Below are the code and all the weights of a small trained network. Each question names an input and a class and asks about switching units off, where a switched-off unit gives its printed mean instead of its output.

import numpy as np


def w(rows, s, z=0):
    codes = np.array(rows[::2]) - 128.0
    scale = np.full(codes.shape[1], s)
    scale[-1] = z or s
    return codes * scale


def f(y):
    return np.maximum(y, 0)


def log_softmax(a):
    a = a - a.max(-1, keepdims=True)
    return a - np.log(np.exp(a).sum(-1, keepdims=True))


def net(x, mask):
    res = np.array(x, float).reshape(1, 2) / 4 @ E
    y = f(res @ A[0][:, :-1].T + A[0][:, -1])
    res = res + np.where(mask, y, B[0][:, -1]) @ B[0][:, :-1]
    return log_softmax(res[-1] @ U[:, :-1].T + U[:, -1])


A, B = {}, {}
E = w([
[68,116,92,28,161],'x0',
[106,244,121,132,9],'x1',
],0.013)
A[0] = w([
[81,140,111,44,124,70],'N0',
[156,87,142,154,219,72],'N1',
[105,118,111,70,135,197],'N2',
[119,120,92,138,94,250],'N3',
[106,162,115,43,188,96],'N4',
[91,243,100,123,103,168],'N5',
[181,109,101,149,104,96],'N6',
[205,148,222,170,148,95],'N7',
[176,93,154,105,248,73],'N8',
[143,86,178,215,100,190],'N9',
[211,138,182,236,98,110],'N10',
[114,152,153,80,141,254],'N11',
[135,35,171,102,166,181],'N12',
],0.011,0.0094)
B[0] = w([
[79,213,126,55,145,180],'N0',
[156,205,213,116,124,209],'N1',
[137,120,76,111,239,209],'N2',
[116,41,160,194,237,213],'N3',
[56,195,62,48,138,192],'N4',
[219,152,250,223,138,236],'N5',
[99,190,74,105,132,145],'N6',
[29,188,101,47,220,185],'N7',
[122,183,255,95,100,233],'N8',
[57,91,127,97,208,220],'N9',
[129,159,88,52,240,228],'N10',
[171,71,126,141,219,223],'N11',
[223,108,208,151,156,251],'N12',
],0.0083,0.013)
U = w([
[169,181,223,142,123,54],'0',
[68,184,106,62,167,134],'1',
[143,7,139,171,165,254],'2',
[70,115,130,123,87,82],'3',
[131,105,62,153,92,82],'4',
[78,97,108,138,89,78],'5',
[122,134,104,113,75,94],'6',
[151,118,36,143,109,78],'7',
],0.017,0.0076)

Each question gives the input, the list of numbers given to net, and the class t.
The units are the neurons (one row each of A and B). Each row of codes is followed by its name. A weight is (code - 128) times the scale printed after its matrix; where a second scale follows, it is the last column's (A, B and U).
mask holds one flag per neuron, in row order. A switched-off neuron (its flag False) gives its mean, the last column of its row in B, instead of its output. The means were averaged over made-up inputs and are rounded, as every weight is.
A unit's drop is (log p(t) with every unit on - log p(t) with that unit switched off) / (log p(t) with every unit on - log p(t) with every unit switched off).
The circuit of an input: a set's keep is (log p(t) with only the set's units on - log p(t) with every unit switched off) / (log p(t) with every unit on - log p(t) with every unit switched off). Starting from the 12 units with the biggest drops (on a tie, the unit counted first), units are removed one at a time, each time the one whose removal leaves the highest keep (on an exact tie, the one counted first), for as long as the keep stays at least 0.8.
circuit, biggest first: the units of the circuit, biggest drop first
unit that matters most: the unit with the biggest drop
k most important neurons: the k neurons with the biggest drops, biggest first
drop when u is switched off: that unit's drop, to one decimal
input [7,8], class 0: circuit, biggest first => [N5]
input [3,0], class 2: circuit, biggest first => [N7; N8]
input [-1,2], class 2: circuit, biggest first => [N8; N1]
input [-3,3], class 2: circuit, biggest first => [N8; N1]
input [-3,1], class 2: circuit, biggest first => [N8; N1]
input [-7,6], class 1: 3 most important neurons => [N10; N7; N12]
input [-3,-1], class 2: 3 most important neurons => [N4; N0; N8]
input [5,5], class 0: 4 most important neurons => [N5; N10; N7; N9]
input [3,-4], class 0: circuit, biggest first => [N8; N12]
input [-1,-4], class 0: 2 most important neurons => [N8; N1]
input [-2,-4], class 0: 2 most important neurons => [N1; N8]
input [-3,-2], class 2: 3 most important neurons => [N4; N0; N8]
input [3,-5], class 0: drop when N8 is switched off => 0.3
input [-8,-5], class 1: drop when N7 is switched off => 0.1
input [-4,-5], class 0: drop when N12 is switched off => 0.2
input [-8,5], class 1: unit that matters most => N10
